Each row has a hidden stage along a path, written after it and counted from one end. A new block has a new path.
[ 181   64  -80  236  -13  -90  138   19  171   96   82  115  369  153
  552  -41 -205  163  177 -428  293 -151  208  194 -170 -198  223  134
  123   99  502   74   12  352 -357  117  -29  -92   91  -89  378 -174
   93  -33  311   75 -103  478  106] | 25
[-456  -90   -1  241 -128   21   22  -81  -60 -193 -239    8 -275 -379
 -329 -286  236   73   13  149 -230   82  -78 -160 -125 -124  -46    0
 -344  134  255  -49  -54 -646  346  -98  -69  -82  230 -185  -14  114
  -98  416  -14  170  -57 -561   49] | 32
[-499   74   42   96 -100  -64  139  -50   50 -407 -326   42 -176 -344
 -163  -50  348  122  302   53 -200  203  173  -15   30 -408  -41 -213
  -65   37  201 -238   76 -484  371 -155 -128 -251   82   18 -247  299
  -41  398 -166   13   26 -546   63] | 29
[ 205  141 -115  212   22   -8  -37  -62   79  -86  -23  -73   62  -13
  106 -237 -298 -216  -50  234 -118  234 -109 -181 -226  111   27  -77
  -27   -2 -283  125 -268 -153  -25  479  130  328  114 -204  -32  -39
 -215  152   61  149  -79  212   90] | 5
[-191  177  183   74  -78  105 -215 -185  163  118  307  -68  158   15
   80  192  148   66 -283  605 -193  182 -202   43 -288  312  131   32
 -130   48 -285   21   32  237  -84  318  -45  -76  298   23 -134 -237
   49    0  213  240  -90   79  375] | 2
[ 226   73 -133  253   90 -136 -196  -11  143 -201  245  -41  140  161
  455  -84 -222  126  171 -124  226 -211  190  514  -85  102  251  257
  109  100  368 -227  -12  449 -560  378  229   48  148 -148  329  -47
  232 -260  337  419 -320  694   69] | 15
[-107   89  -61  -32 -143   46   90 -266  133  124   88  -47 -482   -9
   26   19  143  119   -4   40   72   20 -270    3  113  176  -94  187
  -98  107  192   34 -108 -216 -144 -207  144 -278  113  135  123  346
   -2   15  332   96  -92   19   58] | 33
[-175  132   78   53 -152   67  433   50   87 -194  176  -58 -227 -314
    5 -106  174   73 -110  126 -113   94  -55  168 -354 -222  108 -234
 -275  -79 -137  204 -146  -39  265    3 -147   72   14  206 -275 -275
  207  293   10   73 -179   -8  328] | 17
[ -46   80 -183  320 -156 -311  -53  -51   76 -432 -340   20   43  163
   30 -251 -252  -66  308    1   10  278  150 -382   26 -207   42  -91
   73   17  164 -175   81   95   85  346   21   67  -16 -285   72  373
  -33  113   -6   62   96   90   61] | 8
[ 257   90  113 -149 -171  -66  -70 -251   66  -66  -11 -248 -457  148
   40  -44   58  -40  146  212  263 -131  -71  -41   62  192  -36  235
  331 -233   90  -17  201   73   95 -135   53    2  206  -60 -117  169
    8  -26   14 -186  169  130 -110] | 21
[ -99  196   -4  339 -367  -74 -154   29  -55 -105 -159  160  180  -24
  168 -186 -371   44   38  -43  116  135   54 -381   80 -389  153  -27
  203   52  151  131 -143  -29  220   71    0  110  205 -313  212  152
  -86 -116  131 -266  234  -18   78] | 7
[-220  144   -6  246 -130 -149  192 -140  164 -149 -364 -180  -72  -52
    9  -34  121   20  237 -144 -163   98  109  114   60 -147  163 -179
   48 -242   59   89  354  214  135  132 -190 -229 -103 -168  205  107
   55  -37  139  -11  259  173  284] | 32
[ 161  258   46 -128  -29  -26   10 -164   29 -266  -28 -126 -262  122
  138   71  225  -97  327  -17  301  -95  -42   44   54    4  -98  177
  177   -1  216 -166  298  103 -145 -200  205   -9  108    4 -335   52
   73  -33  -47 -202  234  168 -158] | 27
[-220  -92 -142  139  -16 -273 -108 -163  -51 -394  -43 -145  -26 -291
 -100 -198    9 -208   -6  357  -81    9   67 -397 -143   81   -9   56
   73  192  304 -109 -250  -96  213  413  131  140  365 -350   31  203
 -250  267   41  281 -112  -73   13] | 30
[-411  -15 -143  313 -162  -56   93   91  -37 -347 -224 -145 -229 -264
 -245 -382  297   39  -39  216 -362  163  -74  -90 -197  -61  -39  -77
 -392   30  334 -150   -6 -444  197  146 -187  -67  201  -13 -115  206
   82  376 -236  478 -431 -409  190] | 36
[ 222 -208  166   10  -54  246  176  -95   -8   82  119  248  245  -51
  566  258 -461  -82  234 -123  215   39   38 -229 -219 -317  236 -123
   -8 -173  -30   -7   78   26  -18 -242 -123  399   58 -179 -290 -329
 -324  357    1 -305  259  105 -300] | 14
[-251  115  145   76 -170  125  423   35  -70  -74  -25 -159 -314 -291
    0  -48  181  -46   54  -70 -176  -49  -50  299 -120 -289  151 -218
  -74 -292 -148  243  106 -101  279 -194 -199   -5  -50  149  -84 -280
  114    4  -81  -40   76   24  156] | 27
[  80  269   81   79 -281  120  -67  -50  178  397  124 -169  -90   22
  315    4 -139  163 -253  260  -77  239 -359  -46 -244  396   82   -6
 -257 -156 -193  247  -68   76  -24  121 -130   61  329  115 -119   96
  -71  -88  206  -11  -81  -84  305] | 27
[-110  405  -17  318  -96  -52  206  -64  377 -410 -283 -222  -23 -113
  134 -122  384  244   96   93  -91  199   56  292 -121 -111   98 -227
 -149  -29   91 -104  190  184   42  279   -3 -262   44   85  -75  263
  272  143  160  124  -43  137  566] | 26
[-272  223   89 -132    1    1  398 -107    7   60  139   92 -288 -191
 -256   55  361   29   28 -236 -147   98  -32  489 -158 -112  -68 -163
 -292   54 -267  305  -26 -177   44 -257  -61 -214 -181  210 -223 -574
  152  111  174 -134  113  -60  192] | 29
[-115  123  102  -99   42    3  -46 -204   67  444  132 -231  -29  -20
   23   99  210  -85 -140  360 -207   57 -217  267 -173  376  -11   95
 -138   65 -405  247  -87   29  -93  133   36 -224  236   96   38 -449
 -173 -240  282  110   65  146  197] | 15
[  17  107  281   10 -114  105 -196 -254   -3  -39   31   -9 -239  -25
  -53   67   42   15   38  117  166 -155   -3   -4   13   81   48  215
  302 -171   97   25  248  -84  121 -133    2   49  199 -273    4  -29
   -5   77   93 -205  316  -51  -73] | 28
[ 104    0 -475 -116   64   84  396   68  401   83  161  424 -133 -747
  117  354 -221  242  247 -340  123  -39  -72  -31   38 -409   92  -45
  -46  -49 -150  304 -330 -393  136 -267 -262  -41  -39 -179 -309 -334
 -327  273  276   67 -105   77 -140] | 5
[   4  211 -164  305 -246  -39 -119    3   12 -177 -144  118   33   83
    9 -292 -233 -138  -26  -19   -4  269 -131 -581 -111 -141   41   50
  -74   98  247  108   -5 -100  -62  223   24  283   81 -325   29  266
   57  136    7  -14    9  -14   64] | 37
[ 186  235 -129  224   14   32 -122  129  150  202  186   83  184  116
  276 -228  -81  142   62 -374  182 -217    9  309 -245  -37  197  376
    4  133  472  234   72   79 -459  113   -6    7  151 -178  344 -293
  310 -164  239  198 -252  372   97] | 36
[-328   87   16  308 -225   20  163   66  -46 -413 -344  -64  -77 -404
   45 -125  220  185   22  171 -153  186   42  -22   -8 -214 -103 -267
 -284    7  222 -292 -104 -407  349  -39 -116 -114  282   39 -328  204
 -187  371 -167   95 -107 -480  155] | 14
[ -22   51  -84  276  -82 -261 -158  -58 -126 -114 -160   43  200  185
 -152 -377  -53 -105  -85   46 -139  189  176    3  -87   31  -75   10
   48  159  122  -25 -188 -148  -77  355   23  -29  155 -207  197 -165
  -66   98   13  146 -147    0   98] | 23
[ 250  219 -139  228   68    2  -21   54  219   21  210  118  164   19
  418  -52 -155  161   -3 -359  272 -181   99  261 -208   74  112  289
   20  149  506   61  -61  185 -530  292   49   46   90 -174  274  -98
  196   29  338  302 -327  478  110] | 8
[-142  272  -45  208  128 -162 -106  -78 -121  -68 -104  313  286   24
 -206  -52   44 -145 -125 -230 -106  242  187   20  -59   86 -286   26
  -89  375   81   14 -203 -244 -321  362  111  -53  -45 -275   65 -360
 -142  191  167   98   50  -35   63] | 13
[ 212 -244  -38 -157    1  169  232  -44  -78  263  195  107  -28 -170
  414   79 -396 -244  292 -262  210 -136 -155 -310 -292 -201  184   92
 -127  -77  127  261    2 -145  -31 -361  -62  464  120 -204 -235 -382
 -330  228   -4 -250  179   75 -459] | 37
[  48 -128  160  195    6   66 -186 -117  -84  -50  216  244  349  -11
  447  150 -311    0  -50  -54  293 -137  157 -245 -219   61   82  232
   58  176  569 -206  -42  129 -286  161   51  265  301 -365   97 -101
 -190  316  187  101  -13   92 -170] | 14
[-145  144  -20  116   21 -157   -2    2  -38   31  197  215  283  -67
   42  -91 -255   22   52  -21    5  125   87  -44 -151 -139  -10  -43
   79  232  -91  196 -431 -129  139  194   95    8  207 -100   73 -335
 -232   43  185  -35   81  -35  112] | 36
[  33  200 -109  180 -139  -36  237   37  216  -75 -221 -287  -75  173
  196 -234   85  -81  191    1 -211  250 -104   12 -243  -70  166 -161
 -172 -248   21  103  323  164  -79  209 -208   10  -78  102  -80  158
  222   62 -136  155 -153  206  275] | 33
[-100  154  175  149 -148  163  217   52 -146   78  -18 -100 -246  -32
  -52 -216   88   -6   -9 -203 -239   59  -74  527 -179  -52   82 -167
 -278 -272 -159  222  145 -236   28 -174 -181   66  -62  110  -98 -417
  162   22  -95  -53  -19  -67  126] | 33
[ 216  372  309  -18   90   90  -86  -93  157   46  479  -97 -240  134
   67  -49  -98  250  -95  244   83  -72    9  641 -152  391  -47  101
  374 -240 -333  107 -252 -101   49  249  110  -32  213  220    5 -137
   87   14  135  133 -161  143  280] | 36
[ -38  181  204 -112  149  -73   -3  -78 -119  -72  490   75  -80  224
  -97    8    8  -96   28  149   70  -44   54  346 -221  145 -115  134
  166  107 -241   33 -161   40 -111  160  176   13   32  162 -110 -547
  111   -7   28  147  -48  220   32] | 5
[ -93    7 -103  108   49 -130   11   82  -31  180  -52   99   68 -100
  -95 -340 -165 -132   26  -78 -163  121   59 -205 -329  -63  -38   87
  -30  129   83  269 -284 -496   87  256 -120  120  141 -170  170 -155
 -172  260  -48  195 -192 -244  -41] | 26
[ 121  257   97 -181 -254   39  -13  -45  -25 -190  188  -88 -348  -40
  115  129  125  -68  -68  150  211  -67  -79 -197  -29  104  -84  164
  292 -220  291  -36  148   72    2 -112 -121  158  221   29 -434  174
  119  116 -220  -82 -101  -42  -91] | 25
[ 360 -123  -27   25  -31  -72 -169 -102 -100  162   59   17  177  171
  394 -106 -256 -125    0 -155  221  -69   89  -60 -225  261  -14  240
  -34   87  467  -73  -50    4 -400   86   13  260  292 -260  -30 -164
 -221  215   57   -4 -176  108 -287] | 13
[-276  114    8  368  -86   89   48  -54   11 -350 -205  259 -278 -368
  -37  -27 -130  286   27 -247 -126  290   44   88   68   30 -142 -205
 -447   21  227 -296 -142 -553    9   20   16   72   10 -162 -143  433
 -156  483  157  147  -48 -501   66] | 40
[ 146  294  243 -201   20   90  -94 -107   39   41  -60   -1 -232  178
   32  125  195  -35  253 -106   78   36  110  311   41   41 -120  133
  277 -223  -10  -75  362 -197 -176 -204  -84  -64  -35   42 -298  -69
   97   61 -176 -209  151  -78 -169] | 20
[-114  321  230  205 -301  198  -93  -24  244  273   79  -32   88  170
  308   50  -60  286 -129  240  -93  277 -222  -64 -201   89  177  -37
  -84 -187  -70  136  170  117   27   81 -237 -109  221  135   -4  192
  137  -11  118  -13  -12 -125  421] | 32
[ -93  -28   72   74 -148   87  244  -56  -59  148   42  -96 -357 -270
 -204 -260  100  -68 -254  -18 -269   20  -81  316 -290   25  104  -90
 -315 -157 -180  379 -118 -303  114  -23 -198  118  -22  -35   42 -425
  106  194  102   76 -176  -30  157] | 16
[  -5  228  161   94 -213  185    8 -202  240  318    8 -189  -79  -99
  428  124  -12  154 -183  238  -10  129 -237    1  -74  217  119   -9
  -62  -80  -53  153  -82   56  -46   63   11 -100  291   85  114  300
 -124  -70  371  -61   51   56  299] | 23
[ -48  169   79  -41 -165   72  -25 -186  203  475 -114 -241 -163  100
  224  -45  129   -1   28  171  -90  138 -251   20 -113  113  111  113
 -124   12 -127  261   90  -49 -102  -65   -5 -210  158  112  165  124
   -2 -210  272 -101   91   62  160] | 13
[-131  278 -208  225  -57 -365  122  -24   34 -282 -284   79    1 -115
  -60 -120 -133  -16  205 -242  134  140  114 -329   82  -80 -215  -27
   47  197  212   62 -170  -13  164  282   94  -90   36 -267   78  139
 -230   59  190  -47  273    1  103] | 5
[ -95   30   69  120 -219  168  -81 -132  193  188  115   64 -395  -56
   90  -40 -150  275  -78  194    4  105 -229  -41  -30   85   99  153
 -124  -53    1   38 -117 -282    9  -84  -21  -69  159   42  183  367
   58   56  296  162 -148 -127  118] | 19
[ 110  358 -113  152  -91 -335 -156  -76  168 -414  -61   80  265  229
   40 -142 -147   66  200  122   37  381  204  -28   -5  -91  -14 -191
  230   69 -123 -125 -114  200   62  390  111  -17  115 -112 -226   91
   -9   63   38 -127   71   95  250] | 31
[ 199   92  225  -34   -7   67  -32  -89   27 -126   78  -17 -202 -118
  206  102 -206   98  196   -4  146  -28  100  250  -91  134   22  -34
  127 -317  -85 -111   80 -100  128  -49  -45  242  170 -104 -339  -60
 -170  210  -39 -153  157 -114 -128] | 24
[ 286  255   12 -327  -44  -90  -49 -218  110 -135   11 -338 -428  276
  153   54  233 -159  435  138  249  -77 -112  117   98  142  -61  211
  330 -173   42 -111  368  170 -129 -220  172  -61  126  123 -390  173
   86 -192 -125 -223  173  255 -195] | 31
[-169 -130  -54  169  -21 -225 -131 -251  -66 -341 -103  -58  -16  -22
   10 -117  -96 -171  153  268   40   48   57 -404  -19   40  -17   82
  101  193  276 -244 -101  -27   86  262  226   66  265 -295  115  285
 -262  181  104  156   95    0  -83] | 28
[  35 -196  135   -5  -99  118  184 -104  -20  -47  179  345  164   59
  364  261 -385   13  390 -208  307  -10   42 -346 -136 -416  202  -36
   61 -117  157  -34  225  122   99 -386 -143  227   20 -175 -261 -283
 -179  323  -12 -328  371   20 -283] | 33
[ 239 -381  -41  -93  128  -48   83  -57  -40  310  254  108  434   32
  479 -152 -291 -131  218  -45  215 -151  120  -67 -481 -200  180  152
  -47  285  230  124 -323 -144  -98  -82   38  193  352 -107    4 -616
 -353  328   83  -52 -159  127 -319] | 9
[-165  -20  179  224  -11  108  127 -226  278  113  141  247 -159   73
  109   68 -207  497  125   28   68  149  -46  183  -34   34   18  -30
  -93   -3  -99  -82 -170 -276  126  -69   17 -331   54  152  252  199
 -109  306  421  142   38 -157  244] | 31
[-206  119  117  173 -309  140  211  -68 -222  -61   21   10 -295 -209
 -181 -110  237  -62 -350  -97 -126    3 -123  195  -72  -59    8  -70
 -307  -44   89  205   16 -104  -26 -189  -99   53   -9  -39  -42 -375
  201   64  100  -58  -17    2  162] | 21
[-424  212  151  110  -16  101  435  -41 -116  -83  167   -7 -336 -190
 -214   34  346  -40  -84 -171 -129 -108 -101  353 -103  -93  -53  -39
 -171   -6  -13  236   51  -58   17 -101  -26 -188 -164  174   94 -426
  232   -1  128  173   64  139  253] | 31
[ 171   77 -118   45  -82 -241 -255  -78  -26  103    4   29   17   15
  -16 -107  -50  -23  -54 -337   17 -134  281  426   39  165   99  228
  217  -71  330  126   60  124 -367  165 -144  -14   85 -383  260 -285
  112 -165  205   62 -178  270  -52] | 21
[ 110  233 -162  173  -28  -87 -124  148  136  167  199  210  171   58
  206 -107  -98  167    8 -431  223 -186  110  207 -186  -48  138  394
   53  170  529  203   37  173 -465  153  -89  -32   95 -213  338 -273
  326 -169  275  228 -261  327   80] | 22
[  -4   72  135  108 -125  265  103 -208  195  354   -7   40 -297 -138
  179   35 -104  238  -99  -20  -19   76 -195   71   -2  136    7   32
  -43 -142  -15  172 -158 -469   34 -150  -71 -140  137   45  203  275
 -199  225  309   -6  -24 -177  106] | 30
[ 156  253  218 -133  -12   21 -355 -149  -38   54  155  -76 -406  211
 -102   56  -22  -26  140   72   80  -71  -41  369   42  367  -37  286
  250 -259 -177  -35  303  -33 -169  -41   52   92   92 -101 -141 -112
  124 -238   -8  -55  164   46 -156] | 25
[-222  429  -66  144  -87 -168  287   39  190 -124 -217 -332 -270 -155
   -6 -113  374  159  179 -136  -85  -26  -18  385   23   12  -38  -59
  -24 -124  118  160  157  110  137  100  -87 -395   43  152   67   78
  167 -202  107  115   42  114  411] | 33
[ 167  278  287   74  -54  221 -251 -110   72  -49   89   71 -109   98
   14   47  -10   63  -41  126   89   50  -63   34 -188  219   -9  156
   98 -213  -11  -37  309 -125  -70   44  -76  220  148 -194 -273  -75
  101  244  -67  -81  123 -137   12] | 28
[-521   45   -9   50   58  -90   50  -66 -101 -375   22  107 -332 -397
 -307    5  243   58   83   68 -240  141   75  160   -2    5 -194  -77
 -264  180  120 -259 -197 -502  107   20   65 -111   88   14 -234  101
  -84  322   -9  314 -157 -451    6] | 40
[-461  -44  -82   50   15 -196  234 -143  -98 -290 -204   18 -459 -304
 -361  -80  332   36  145   -3 -119   78   29   52   88   -1 -316  -20
 -300  239  173 -205 -175 -495  176 -106   89 -320   29   52  -85   85
 -171  287   79  235  -18 -360  -24] | 15
[-129  109   22  318   44 -168   31 -139  145 -425 -219  115   65  123
   10  -34 -224  -15  306   78   17  230  183 -334   13 -168   -6  -99
  271  -46    8 -208   82   29  152  407   57   -6  -70 -218  156  349
 -111  247   42  153  241   78  124] | 26
[  86  341 -135  162   65 -169  126   86 -164 -119 -116   91   81  196
 -116  -18 -155 -255   19 -223 -213  353   23   62  -10  229 -313 -195
  -36 -148 -287   25  -16  -55 -226  385  -99  116 -176  -31 -277 -355
 -204   31 -219  160   18   94   29] | 28
